Below are the code and all the weights of a small trained network. Each question names an input and a class and asks about switching units off, where a switched-off unit gives its printed mean instead of its output.

import numpy as np


def w(rows, s, z=0):
    codes = np.array(rows[::2]) - 128.0
    scale = np.full(codes.shape[1], s)
    scale[-1] = z or s
    return codes * scale


def norm(h):
    return h / np.sqrt((h * h).mean(-1, keepdims=True) + 1e-5)


def f(y):
    return np.maximum(y, 0)


def log_softmax(a):
    a = a - a.max(-1, keepdims=True)
    return a - np.log(np.exp(a).sum(-1, keepdims=True))


def net(x, mask):
    res = np.array(x, float).reshape(1, 5) / 4 @ E
    u = 0
    for l in range(4):
        y = f(norm(res) @ A[l][:, :-1].T + A[l][:, -1])
        res = res + np.where(mask[u : u + 4], y, B[l][:, -1]) @ B[l][:, :-1]
        u += 4
    return log_softmax(norm(res)[-1] @ U[:, :-1].T + U[:, -1])


A, B = {}, {}
E = w([
[150,196,167,253,176,49,9],'x0',
[105,228,126,112,197,114,223],'x1',
[222,76,148,187,105,117,206],'x2',
[129,126,118,128,123,130,130],'x3',
[28,75,182,202,110,141,174],'x4',
],0.0058)
A[0] = w([
[68,105,51,113,162,71,109,4],'L0N0',
[97,84,88,232,169,150,153,98],'L0N1',
[202,3,159,163,97,136,85,109],'L0N2',
[121,131,159,132,47,193,40,82],'L0N3',
],0.0065,0.0019)
B[0] = w([
[33,132,49,95,216,114,132,155],'L0N0',
[240,184,144,194,254,233,151,195],'L0N1',
[19,137,206,48,110,91,178,252],'L0N2',
[62,184,128,83,99,85,152,212],'L0N3',
],0.0074,0.0039)
A[1] = w([
[195,74,196,169,104,132,177,214],'L1N0',
[233,166,168,59,111,128,99,86],'L1N1',
[178,254,178,137,156,171,112,2],'L1N2',
[139,73,165,121,201,206,120,144],'L1N3',
],0.0076,0.00084)
B[1] = w([
[94,95,83,76,183,54,1,227],'L1N0',
[127,78,152,82,135,162,79,209],'L1N1',
[184,77,188,114,62,121,132,253],'L1N2',
[177,140,127,107,147,214,138,179],'L1N3',
],0.0094,0.0042)
A[2] = w([
[176,132,156,126,149,114,180,141],'L2N0',
[84,134,109,140,176,203,80,27],'L2N1',
[155,106,121,115,117,221,134,90],'L2N2',
[123,146,124,255,92,41,22,1],'L2N3',
],0.0096,0.0015)
B[2] = w([
[11,218,119,68,106,58,60,187],'L2N0',
[183,47,135,160,232,107,129,185],'L2N1',
[143,133,130,195,127,250,169,191],'L2N2',
[139,114,154,137,109,122,210,255],'L2N3',
],0.012,0.0049)
A[3] = w([
[94,72,129,211,201,144,114,123],'L3N0',
[127,145,162,113,166,90,162,13],'L3N1',
[246,179,156,154,145,75,152,2],'L3N2',
[171,108,152,196,60,142,162,176],'L3N3',
],0.012,0.00028)
B[3] = w([
[174,143,134,149,145,146,30,242],'L3N0',
[9,63,114,2,137,87,103,254],'L3N1',
[131,107,61,147,118,220,163,249],'L3N2',
[161,164,62,107,111,175,214,185],'L3N3',
],0.0078,0.0049)
U = w([
[24,185,144,92,98,77,106,182],'0',
[168,116,105,154,116,197,255,93],'1',
[111,97,62,97,215,62,35,112],'2',
[234,129,131,148,163,185,22,188],'3',
[135,155,173,83,170,145,115,119],'4',
[148,240,70,235,101,112,75,4],'5',
],0.0085,0.0034)

Each question gives the input, the list of numbers given to net, and the class t.
The units are the neurons (one row each of A and B). Each row of codes is followed by its name. A weight is (code - 128) times the scale printed after its matrix; where a second scale follows, it is the last column's (A, B and U).
mask holds one flag per neuron, layer by layer. A switched-off neuron (its flag False) gives its mean, the last column of its row in B, instead of its output. The means were averaged over made-up inputs and are rounded, as every weight is.
A unit's drop is (log p(t) with every unit on - log p(t) with that unit switched off) / (log p(t) with every unit on - log p(t) with every unit switched off).
The circuit of an input: a set's keep is (log p(t) with only the set's units on - log p(t) with every unit switched off) / (log p(t) with every unit on - log p(t) with every unit switched off). Starting from the 12 units with the biggest drops (on a tie, the unit counted first), units are removed one at a time, each time the one whose removal leaves the highest keep (on an exact tie, the one counted first), for as long as the keep stays at least 0.8.
circuit, biggest first: the units of the circuit, biggest drop first
unit that matters most: the unit with the biggest drop
top k neurons: the k neurons with the biggest drops, biggest first
k most important neurons of layer l: the k neurons of layer l with the biggest drops, biggest first
input [6,-7,3,-5,-3], class 0: unit that matters most : L0N2
input [-2,-6,-6,-7,8], class 3: circuit, biggest first : L3N0, L2N1
input [0,-4,0,-1,7], class 3: circuit, biggest first : L0N1, L3N0
input [8,5,-2,3,5], class 1: 2 most important neurons of layer 3 : L3N2, L3N3
input [5,-5,4,-2,-5], class 0: circuit, biggest first : L0N2, L2N1
input [1,2,8,4,6], class 2: top 3 neurons : L1N0, L2N0, L0N2
input [-2,-6,7,7,1], class 2: top 2 neurons : L1N0, L2N3
input [-5,-2,-3,-5,1], class 1: 2 most important neurons of layer 1 : L1N0, L1N1
input [-4,3,7,-5,8], class 3: top 3 neurons : L0N1, L1N0, L1N3
input [-4,1,3,5,-6], class 3: 3 most important neurons of layer 0 : L0N2, L0N3, L0N0
input [-5,2,3,1,-6], class 3: circuit, biggest first : L2N3, L0N2
input [5,6,8,2,1], class 2: top 4 neurons : L2N0, L3N1, L1N0, L0N1
input [8,-6,4,1,7], class 1: 2 most important neurons of layer 0 : L0N1, L0N3
input [3,-4,0,-2,8], class 3: circuit, biggest first : L3N0
input [5,-6,2,7,-6], class 4: 2 most important neurons of layer 1 : L1N1, L1N0
input [-3,-7,0,-6,-3], class 0: circuit, biggest first : L0N2, L0N3
input [8,2,-7,-1,0], class 1: top 2 neurons : L2N3, L0N2
input [2,6,-7,-4,0], class 2: 2 most important neurons of layer 0 : L0N0, L0N2
input [4,-1,-1,-3,8], class 3: top 2 neurons : L0N1, L3N0
input [5,7,6,3,-4], class 0: circuit, biggest first : L2N0
input [-1,3,-4,0,-5], class 3: top 2 neurons : L0N2, L0N3
input [6,6,3,-6,0], class 0: top 2 neurons : L2N0, L3N1
input [8,4,-6,6,-5], class 1: top 2 neurons : L2N3, L3N2
